+0.60	+1.79	-0.82	+0.87	-0.21	-0.43	+0.60	-0.07	+0.78	-0.56	-0.39	-2.34	+0.85	-1.68	+2.12
-1.22	-1.67	-4.25	-2.10	+0.87	-2.56	+3.54	-1.30	+2.13	-2.15	-1.75	-2.11	-1.45	-2.72	-0.41
-3.02	-7.24	-2.49	-5.11	-1.72	-4.17	+7.44	-3.48	+5.61	-3.26	+1.50	+4.37	-1.87	+3.14	-3.33
+3.77	+5.22	+6.23	+5.59	-0.34	+5.37	-5.06	+0.86	-4.17	+3.54	+0.79	-1.95	+1.85	-2.25	+1.48
-1.46	-1.79	-2.42	-2.97	-3.57	-5.25	+7.84	-1.30	+8.60	-5.21	+3.09	+0.55	+2.75	+2.44	+3.77
-0.59	-1.61	-1.37	-1.24	-0.30	-1.45	+2.40	-1.20	+1.68	-1.12	-0.09	-0.04	-0.66	-0.30	-0.51
->
-0.59	-1.61	-1.37	-1.24	-0.30	-1.45	+2.40	-1.20	+1.68	-1.12	-0.09	-0.04	-0.66	-0.30	-0.51
-1.46	-1.79	-2.42	-2.97	-3.57	-5.25	+7.84	-1.30	+8.60	-5.21	+3.09	+0.55	+2.75	+2.44	+3.77
+3.77	+5.22	+6.23	+5.59	-0.34	+5.37	-5.06	+0.86	-4.17	+3.54	+0.79	-1.95	+1.85	-2.25	+1.48
-3.02	-7.24	-2.49	-5.11	-1.72	-4.17	+7.44	-3.48	+5.61	-3.26	+1.50	+4.37	-1.87	+3.14	-3.33
-1.22	-1.67	-4.25	-2.10	+0.87	-2.56	+3.54	-1.30	+2.13	-2.15	-1.75	-2.11	-1.45	-2.72	-0.41
+0.60	+1.79	-0.82	+0.87	-0.21	-0.43	+0.60	-0.07	+0.78	-0.56	-0.39	-2.34	+0.85	-1.68	+2.12

+0.24	+0.00	+0.00
+5.07	-0.09	+0.12
-6.44	+0.12	-0.11
-0.87	+0.27	-0.14
->
-0.87	+0.27	-0.14
-6.44	+0.12	-0.11
+5.07	-0.09	+0.12
+0.24	+0.00	+0.00

+3.40	-2.87
-7.91	+4.09
-0.95	+1.01
+0.14	-0.43
+3.62	-3.11
+2.28	-1.86
-6.87	+2.98
+3.33	-3.31
->
+3.33	-3.31
-6.87	+2.98
+2.28	-1.86
+3.62	-3.11
+0.14	-0.43
-0.95	+1.01
-7.91	+4.09
+3.40	-2.87

-3.01	+6.16	-2.72	+1.23	+0.47	-3.59	-6.37	-0.81	-3.52	-4.69	-7.07	+1.70	+3.30	+2.81
-1.89	+0.35	-1.62	-0.29	+5.51	+1.75	+3.11	-5.68	-1.09	+1.09	+4.99	+0.42	+3.48	+1.56
->
-1.89	+0.35	-1.62	-0.29	+5.51	+1.75	+3.11	-5.68	-1.09	+1.09	+4.99	+0.42	+3.48	+1.56
-3.01	+6.16	-2.72	+1.23	+0.47	-3.59	-6.37	-0.81	-3.52	-4.69	-7.07	+1.70	+3.30	+2.81

-3.23	-0.43
+5.40	-6.27
-1.04	+4.38
+2.28	+0.43
+2.47	+3.15
-2.48	+0.35
-0.10	+4.47
+7.17	+4.06
-4.74	-5.29
+2.06	+3.81
->
+2.06	+3.81
-4.74	-5.29
+7.17	+4.06
-0.10	+4.47
-2.48	+0.35
+2.47	+3.15
+2.28	+0.43
-1.04	+4.38
+5.40	-6.27
-3.23	-0.43

-7.46	+5.32
-2.62	-3.43
-1.85	-4.12
-1.05	-5.72
->
-1.05	-5.72
-1.85	-4.12
-2.62	-3.43
-7.46	+5.32

-3.90	+7.00	+4.68	-8.05
+0.31	-6.74	-5.58	+5.00
+2.41	+4.49	+2.81	-1.52
+0.70	-7.71	-4.90	+6.38
->
+0.70	-7.71	-4.90	+6.38
+2.41	+4.49	+2.81	-1.52
+0.31	-6.74	-5.58	+5.00
-3.90	+7.00	+4.68	-8.05

+0.72	-0.99	+0.42	+3.43	-0.52
-0.54	-0.19	-0.20	+2.75	+1.54
+0.73	+0.67	-0.40	-3.08	+0.62
+2.48	-0.29	+0.08	+2.77	-1.25
+6.53	-0.33	-0.67	+2.46	-2.84
+2.61	+1.14	-0.11	-4.53	-2.02
+4.25	+0.69	+0.37	-3.09	-1.66
+3.66	-0.02	+0.19	+2.76	-0.74
-0.08	+0.98	-0.58	-4.00	-0.66
+1.85	+0.89	-0.49	-5.02	-0.84
-6.14	+0.48	-0.20	-1.15	+2.77
->
-6.14	+0.48	-0.20	-1.15	+2.77
+1.85	+0.89	-0.49	-5.02	-0.84
-0.08	+0.98	-0.58	-4.00	-0.66
+3.66	-0.02	+0.19	+2.76	-0.74
+4.25	+0.69	+0.37	-3.09	-1.66
+2.61	+1.14	-0.11	-4.53	-2.02
+6.53	-0.33	-0.67	+2.46	-2.84
+2.48	-0.29	+0.08	+2.77	-1.25
+0.73	+0.67	-0.40	-3.08	+0.62
-0.54	-0.19	-0.20	+2.75	+1.54
+0.72	-0.99	+0.42	+3.43	-0.52
---
-0.88	-2.89	+1.20	-1.24	+1.94	+1.04	+6.70	-2.34	-2.99
-0.98	-3.39	-0.16	-1.00	+0.50	+1.48	-2.94	-4.97	+1.92
+0.33	+0.15	+0.97	-0.36	+1.14	-0.29	+6.41	+1.52	-2.80
->
-0.98	-3.39	-0.16	-1.00	+0.50	+1.48	-2.94	-4.97	+1.92
+0.33	+0.15	+0.97	-0.36	+1.14	-0.29	+6.41	+1.52	-2.80
-0.88	-2.89	+1.20	-1.24	+1.94	+1.04	+6.70	-2.34	-2.99

+2.07	+2.11	-6.58
-1.49	+1.61	+0.35
+1.79	+0.82	-6.78
+0.86	+1.50	-3.48
+3.47	-0.70	+4.08
-3.54	+0.02	+3.52
+0.03	+0.39	+0.96
-2.51	-2.34	-1.99
-0.67	-3.50	+1.80
-0.05	+1.25	-8.58
+0.34	-1.25	+3.11
+1.29	+0.40	-1.81
->
-0.05	+1.25	-8.58
+1.79	+0.82	-6.78
+2.07	+2.11	-6.58
+0.86	+1.50	-3.48
-2.51	-2.34	-1.99
+1.29	+0.40	-1.81
-1.49	+1.61	+0.35
+0.03	+0.39	+0.96
-0.67	-3.50	+1.80
+0.34	-1.25	+3.11
-3.54	+0.02	+3.52
+3.47	-0.70	+4.08

+4.30	+2.78	-4.10	+2.93	-3.00	-3.76
+4.19	-6.63	+1.01	-1.87	-0.67	+3.90
+1.12	+5.24	-4.37	-0.80	-7.48	-0.66
->
+1.12	+5.24	-4.37	-0.80	-7.48	-0.66
+4.30	+2.78	-4.10	+2.93	-3.00	-3.76
+4.19	-6.63	+1.01	-1.87	-0.67	+3.90

-4.86	-0.87	-3.20	-5.28
+6.16	+6.62	+0.04	-2.37
-4.54	+1.41	-2.32	-5.90
+4.05	+2.49	-6.97	-5.50
+0.02	+3.82	+5.91	-0.70
+3.74	-6.94	+2.76	-0.77
+4.79	+4.14	-2.01	+0.44
-2.55	+2.90	-2.76	+2.51
+1.39	+2.78	+6.04	-6.21
-4.15	-8.01	-5.73	+4.94
->
+4.05	+2.49	-6.97	-5.50
-4.15	-8.01	-5.73	+4.94
-4.86	-0.87	-3.20	-5.28
-2.55	+2.90	-2.76	+2.51
-4.54	+1.41	-2.32	-5.90
+4.79	+4.14	-2.01	+0.44
+6.16	+6.62	+0.04	-2.37
+3.74	-6.94	+2.76	-0.77
+0.02	+3.82	+5.91	-0.70
+1.39	+2.78	+6.04	-6.21

-2.70	-0.95	+3.42	+1.17	-5.28
+1.26	-0.66	-2.71	+0.93	+4.54
+4.43	+2.33	-3.01	+3.09	+5.69
-0.04	+0.61	+3.29	-3.93	+0.38
+5.26	+3.44	+0.18	+2.32	+7.14
+3.72	+2.02	-2.84	-0.69	+6.32
+4.60	+2.35	-2.01	-1.13	+7.08
+3.68	+1.62	-1.17	+3.25	+5.54
-1.52	+0.10	+2.69	-3.65	-4.28
+3.64	+1.70	-2.90	+0.49	+5.25
-4.62	-3.01	+0.97	-5.40	-6.04
->
+4.43	+2.33	-3.01	+3.09	+5.69
+3.64	+1.70	-2.90	+0.49	+5.25
+3.72	+2.02	-2.84	-0.69	+6.32
+1.26	-0.66	-2.71	+0.93	+4.54
+4.60	+2.35	-2.01	-1.13	+7.08
+3.68	+1.62	-1.17	+3.25	+5.54
+5.26	+3.44	+0.18	+2.32	+7.14
-4.62	-3.01	+0.97	-5.40	-6.04
-1.52	+0.10	+2.69	-3.65	-4.28
-0.04	+0.61	+3.29	-3.93	+0.38
-2.70	-0.95	+3.42	+1.17	-5.28

-1.27	-3.59	+4.33
-2.33	+6.72	+1.30
->
-2.33	+6.72	+1.30
-1.27	-3.59	+4.33

+1.51	-2.55	+2.03	+1.89	-6.03	+1.35	-2.64	-2.50	-1.51	+1.82	-3.29	-0.84
+1.49	-6.83	+1.90	+1.44	-2.65	+4.34	-5.13	-3.68	-1.76	+5.43	-1.51	-0.89
+1.54	-5.48	+2.18	+1.86	-5.39	+3.73	-4.45	-3.41	-1.58	+4.64	-2.96	-0.53
+1.20	+4.33	+0.69	+0.92	-1.58	-5.27	+1.96	-0.09	-1.70	-5.92	-0.99	-2.74
+1.33	-6.34	+1.36	+0.98	-0.15	+3.56	-4.72	-3.44	-1.90	+4.54	-0.23	-1.41
+1.22	+7.63	+0.86	+1.37	-4.86	-7.43	+3.83	+0.77	-1.46	-8.54	-2.73	-2.55
->
+1.20	+4.33	+0.69	+0.92	-1.58	-5.27	+1.96	-0.09	-1.70	-5.92	-0.99	-2.74
+1.22	+7.63	+0.86	+1.37	-4.86	-7.43	+3.83	+0.77	-1.46	-8.54	-2.73	-2.55
+1.33	-6.34	+1.36	+0.98	-0.15	+3.56	-4.72	-3.44	-1.90	+4.54	-0.23	-1.41
+1.49	-6.83	+1.90	+1.44	-2.65	+4.34	-5.13	-3.68	-1.76	+5.43	-1.51	-0.89
+1.51	-2.55	+2.03	+1.89	-6.03	+1.35	-2.64	-2.50	-1.51	+1.82	-3.29	-0.84
+1.54	-5.48	+2.18	+1.86	-5.39	+3.73	-4.45	-3.41	-1.58	+4.64	-2.96	-0.53
